(in the rows, 128 means zero)
Each row is followed by its class.
[ 95 165 138  92 107  76 155 158 137 159 143 207  92 220 144 185 118  88
 121 138 126 122  89 110 110 184 150 113 218 115 181  90  94 154 128 157
 124 115 116]  D
[141 133 124 123 131 129 139 148 152 137 104 120 121 120 169 175 111 143
 111 158 107 167 137 100 120 174 126 111 177 123  87 117 105  99 125 126
 100 138 118]  N
[ 72 124 126 162  77 106 154 110 132 186 124  80 112 115 135 104 138  81
  89 106 130 144 104 161 129 116 186 130 133 138 151 160 128 154 194 108
 118  84 119]  W
[ 95 130 109 202 110  95 157 110 126 181 118 141 103 127 102  87 137 148
 110 108 132 111 141 160 107 114 138 163  94 152 158 178 127 163 204 108
 154  86  92]  C
[138 116 124 125 128 126 132 129 146 122 109 120 110 113 157 144 105 144
 116 164 108 186 107 105 113 179 112 158 166 116 104 116 112 119 121 146
  92 134 135]  C
[ 84 178 110 115 112   6 146 105  68 144 148 149 149 175 124 167 155  63
 136 106 111  98  80 113 115 126 171 123 142 112 168 114 105 207  91 136
  84 172  86]  Y
[165  74 138 132 102 173  79 139 184 162 131  67 160 150 113  89 106 166
 118 127 133 106 182 137 140  91 134 166 101 170 109 149 122  79 161 115
 143 108 122]  C
[134 122 125 119 156 127 160 161 126 178  99 113 139 176 136 129 147 103
 100  72 117 129  75 122 142 117 169 115 140 144 152 105 113 123 107 144
 113 147 106]  P
[106 139 113  89  82  96 131 107 149 113 212 153 131 228 190 129 109 119
 102 144 131  97 128 107  85 188 163 181 125 111 136 134  77 225  96 204
  98 115 121]  Q
[102 128  54  62  82  74 163  86 101 119 178 208 106 179 132 161 140 126
 129 140 116 119 106 173 170 104 180  53 138 115 163 174 114 252  81 179
 111 165 146]  P
[ 65 132 128 163 116 109 166 172 120 175 136 106  80 115 106  88 115  72
  44 106  94 106 127 169 120 106 189 171  96 189 150 146 114 121 149 126
 118  59  65]  Y
[143 135 112 130 139 110  95 164  85 131 112 140 114  77 123 135 130 135
 128  99 123 121 101 132 110 158 113 166 104 120 175 103 153 103 169 153
 185 133  84]  Y
[122 144  93  88 123 151 177 101 130 132 132 178  87 191 141 167 131  98
  93 142 119  91 118 149 155 126 193 150 203 159 124 146 101 135  22 188
  50 101 108]  G
[109 119 124 135 120 128 127 155 137 143  99 100 119 106 177 173 122 139
  97 146 113 165 127 121 106 166 139 121 166 121 100  92 110 114 121 148
  93 121 115]  Y
[142 118 129 123 150 128 155 160 132 177 102 113 148 173 135 119 140 102
 104  65 116 125  81 115 148 109 174 114 121 145 151 105 111 125 118 137
 120 148 101]  P
[150 119 126 145 124 136 129 133 134 157  94  90 140 121 160 189 113 127
 101 141 106 178 139 106 124 173 146 117 179 119  74 114 108  99 123 126
  92 132 118]  N
[182  97 120 144  98 178 110 138 177 207 136  75 120 141 132  82 103 135
 103 146 110 133 215 137 146 114 162 143 120 168  90 136 119  66 156 113
 138  98 150]  W
[151 129 113 140 122 125 148 124 139 150 104 118 111 135 159 170 104 147
 109 160 108 164 144 117 141 172 139 117 167 117  95 125 110 117 119 138
 105 137 120]  N
[184  95 141 122 105 183 105 115 197 182 128  60 146 140 121 113 123 162
 119 149 132 126 192 123 152 102 145 164 147 164  83 147 131  88 123 115
  96 102 145]  W
[131 117 131 103 157 127 148 152 119 177 111  97 134 150 146 130 132 121
  99  83 120 132  92 105 145  88 181 139 130 154 156 106 109 116 105 142
  96 120 102]  G
[112 116 151 137 132 161 236  73 110 127 152 164 128 209  73 122 151  61
  86  85 118  95  68 126  98 176 228 161 223 147  71 172  83 175  72 141
 122 102 128]  P
[147 129 120 128 134 131  99 150  79 124 124 127 122  72 116 139 120 150
 135  95 135 104 100 123 116 147 116 186 106 120 180 113 159 119 178 148
 186 112  90]  G
[ 80 113 117 156  85 122 142 115 119 189 132 144  91 132 112  99 126 118
  60 121 132 103 129 183  95  91 170 150 112 167 119 178 116 135 172 139
 131  64 102]  Y
[127 135 153 126 139 120 114 174 129 123 142 157  91 171 146 126 177 148
 103 117 124 126 160 119 112 163 134 144 123  93  77 119 129  89 130 178
 154 132 139]  W
[134 135 148 131 162 112 122 188 133 125 141 168 101 178 145 143 165 160
  99 130 123 123 167 123 123 167 135 129 102  87  91 124 123 106 142 186
 174 136 126]  N
[148 131 123 121 131 126  97 154  84 125 124 123 121  75 116 138 113 143
 133  97 133 105  96 116 121 146 112 188  99 119 176 114 157 113 178 144
 185 115  93]  G
[180  72 151 103  88 183 106 130 192 168 122  97 151 141 142 113  90 139
 109 134 133 152 133 133 149  98 156 140 128 152 106 142 110  84 145 117
 142  97 138]  D
[135 126 123 119 150 120 150 166 132 180  98 115 149 174 145 128 144  98
 101  73 114 129  74 114 141 121 165 118 128 144 154 103 110 132 113 144
 115 140 102]  P
[ 48 109 127 192  87  98 173 115 135 146 131 147 101 134 114  73 100 120
  81 127 145 109  78 166 101 129 131 183 122 165 161 197 120 160 188 133
 117  57  78]  C
[156 148 121 131 141 116  92 152  86 131 123 123 130  87 121 139 119 124
 132  97 136 124  86 125  98 145 102 169 102 122 197 108 150 117 179 139
 168 139 100]  Q
[144 135 132 159 135 121 146 129 138 135  97  83 140 110 183 171 117 130
 113 163 120 192 123 104 121 172 119 125 157 121 104 105 108 115 107 129
  57 130 136]  Q
[ 88 118 109 184 131 110 191 143 107 188 143 151  92 126 113 114  96  90
  94 114 125 127 103 155 115 135 162 136 136 146 186 139 125 175 175 131
 158  83 123]  D
[124 125 127 115 170 106 136 158 118 181  98 111 131 160 151 130 147 114
  90  86 111 140  95 114 138  90 173 122 135 154 146 101 110 107  92 154
  98 138 100]  Y
[142 118 143 154 109 114 152 146 135 145  89 121 122 127 185 173  98 144
 125 164 111 196 116 112 120 189 130 103 184 100 106  78 102 112 120 125
 116 142 130]  D
[160 129 131 132 124 111 108 162  87 121 109 150 133  81 135 149 117 135
 138 106 128 129  72 134 110 153 114 166 115 113 186 102 146 130 169 139
 196 145  99]  D
[103 159  93  50 121 103 160 126 122 143 185 131 132 214 102 165 109  41
  99 115 122  88  69 132 100 122 158 131 179 145 147 148  76 155  58 145
  37 145 136]  Q
[153 148 123 140 141 114  91 150  87 133 117 116 127  89 121 137 121 128
 130  98 136 131  89 129 103 143 103 161 105 117 193 107 153 115 175 139
 167 137  98]  Q
[149 124 125 138 131 125 133 124 129 147 105 111 125 137 172 175 112 157
 119 155 116 173 142 101 123 183 122 115 183 111  98  98 117  97 130 145
  97 145 130]  N
[167 138 118 135 120 119  91 152  88 138 117 131 128  76 115 132 126 134
 144 102 129 118  92 125 104 169 104 183 125 108 175 107 162 115 179 144
 183 145  99]  W
[180  90 138 124 107 185 123 121 175 207 122  63 140 134 119 103  86 173
 110 152 122 125 183 120 141  97 158 162 137 183 108 131 111  86 144 106
 120  70 130]  G
[120 130 158 120 146 120 120 179 127 115 155 146  95 173 145 129 156 160
  93 126 124 115 161 118 128 138 146 149  99  97  97 124 125  90 129 183
 161 100 129]  G
[129 103 126 126 108 151 142 135 157 136 109 127 124 124 158 154 119 111
 119 138 119 181 112 115 129 196 129 109 167 111  87  96 116 108 124 145
  85 125 125]  P
[173  89 127 121 100 186 112 135 206 166 135  79 121 146 107  76  93 176
 108 132 116 116 180 153 145  81 148 156 110 168 131 152 116  68 166 109
 148 100 119]  C
[118 131 151 144 159 105 120 173 140 105 143 168  84 178 130 118 174 173
 106 122 118 135 164 129 113 152 122 155 108  90 106 126 130  93 136 179
 157 127 120]  C
[106 129 142 140 158 105 121 187 137 125 147 157  85 174 153 122 166 139
  89 118 117 131 173 123 118 150 144 132  99 100  91 114 125  76 120 184
 153 119 112]  Y
[146 122 125 125 156 124 149 159 130 185  97 119 152 177 143 125 147 106
 103  73 121 125  80 114 135 111 160 124 127 145 149 104 115 121 109 147
 111 150 102]  P
[133 147 123 126 121 118 119 136 154 143 106  97 121 135 175 171  97 114
 107 162 116 194 107 108 122 162 118 108 184 114 128 106 114  97 106 138
  67 116 124]  Q
[162 137 116 131 117 118  89 150  83 142 121 137 115  77 120 134 135 134
 141 101 132 121  99 130 105 173 110 186 121 111 179 105 164 112 187 149
 185 145  99]  W
[132 134 146 130 121 143 131 132 157 137 105  91 128 129 160 174 103 109
 107 159 126 181 114 101 117 163 124 110 181 114  95 103 104 111 119 130
  66 116 151]  Q
[118 133 153 140 161 111 123 183 146  97 147 174  83 178 143 118 174 170
 104 117 114 129 166 123 116 161 131 150 101  90 110 115 122 100 142 186
 165 125 126]  C
[138 111 129 144 111 127 122 125 127 147  86  97 129 110 170 179 111 127
 112 165 116 186 130 115 123 175 137 113 191 119  77  97 113  81 106 133
  89 135 123]  Y
[147 127 128 117 143 116 145 159 123 188 111 104 143 162 144 120 141 115
 110  84 107 140  90 118 130 117 175 129 159 145 160  99 110 109 107 140
 102 145 103]  W
[143 125 126 120 156 125 154 160 128 185  97 116 149 166 145 126 157  99
 101  75 111 130  86 120 137 117 177 124 121 150 147 100 109 135 112 143
 112 146 106]  P
[145 121  71  79  64 106 119  82  96 150 175 122 126 169 151 109  91 167
 117 141  75 143 126 134  69 166 156 152 207 156 115 140  94 139  73 143
 104 136  97]  W
[128 149 122 108  65  92 182 157 153 169 135 114 134 186 110 177 107  97
  92  98 110  76 106 147 150 112 182 124 131 129 166 134  68 117 125 112
  80 124  69]  Y
[123 121 131 121 163 114 141 163 131 176 100 107 138 163 155 124 142 115
  90  79 113 132  93 115 136  86 181 118 134 153 150 103 105 103  99 148
 107 134  89]  Y
[117 148 155 139 161 111 127 183 139 119 142 141  90 180 152 125 160 144
  93 127 129 140 153 126 113 144 127 126  99  96 109 117 120  87 128 171
 141 126 133]  Q
[117 135 148 141 164 106 116 178 134  98 140 167  81 178 140 123 178 175
  97 114 116 128 157 124 116 152 123 159  96  88 105 131 129 104 139 190
 168 125 129]  C
[161 135 113 126 146 113 104 159  80 131 113 139 128  85 118 152 124 149
 133 101 127 115  96 127 119 165 111 163 104 117 174 120 152 130 186 148
 199 153  94]  N
[114 157  69 139 107 166 115 100 135 135 168 133 165 186 163 170  94  72
  84 117 100  64 139 153 101  92 188 101 233 189 179 147 104 157  70 170
  60  59 119]  Q
[137 124 127 104 171 114 145 153 116 180 102 107 142 168 148 138 144 126
  95  74 112 140  83 114 147 104 176 117 138 151 160 114 109 125 121 153
 113 144 105]  N
[123 156  84  87 142  79 232 117  99 153 140 170  70 219 121 207 107 135
 105 139 120 129  74 130 175 167 187  82 209  82 176 152  91 219  89 181
 139 171 154]  N
[158 110 120  89 123 184 107 131 187 174 132  67 117 142 109  86 102 165
 103 123 107 113 180 135 147  89 153 139 122 185 110 152 122  90 155 107
 147  90 125]  N
[171  77 127 127  97 182  85 129 194 179 143  69 149 138 135  97  99 181
 102 148 119 133 189 143 102 100 155 170 141 178 124 150 117  77 165 112
 145  99 113]  C
[139 101 121 121 106 148 140 126 137 136 124  95 115 113 164 155  80 151
 115 169 118 169 135 104 126 171 124 133 171 121  86 107 110  86 112 136
  82 114 132]  G
[129 132 162 133 139 107 109 181 125 125 144 154 101 180 150 125 175 156
 107 133 126 132 163 116 109 179 134 149 132  92  84 117 130  89 133 179
 169 129 138]  W
[ 98  98  79 120  38 103 125  55  64 120 126 207 160 146 120 137 100 150
 130 121 137  83  61 197 121 122 156 108 192 167 168 176 109 201 102 180
 113  89  75]  Y
[107 145 136 198 110 117 190 144 118 171  96 145 106 128 112 103 115  76
 101 129 118 101 117 164 135 136 156 138 120 168 142 150 109 139 180  95
 163  65 129]  D
[114 122 120 169 100 130 177 135 118 187 105 118  93 134  98  87  90 107
  62 121 113 100 117 176 161 127 175 170  95 187 140 187 111 150 175 127
 155  57  92]  N
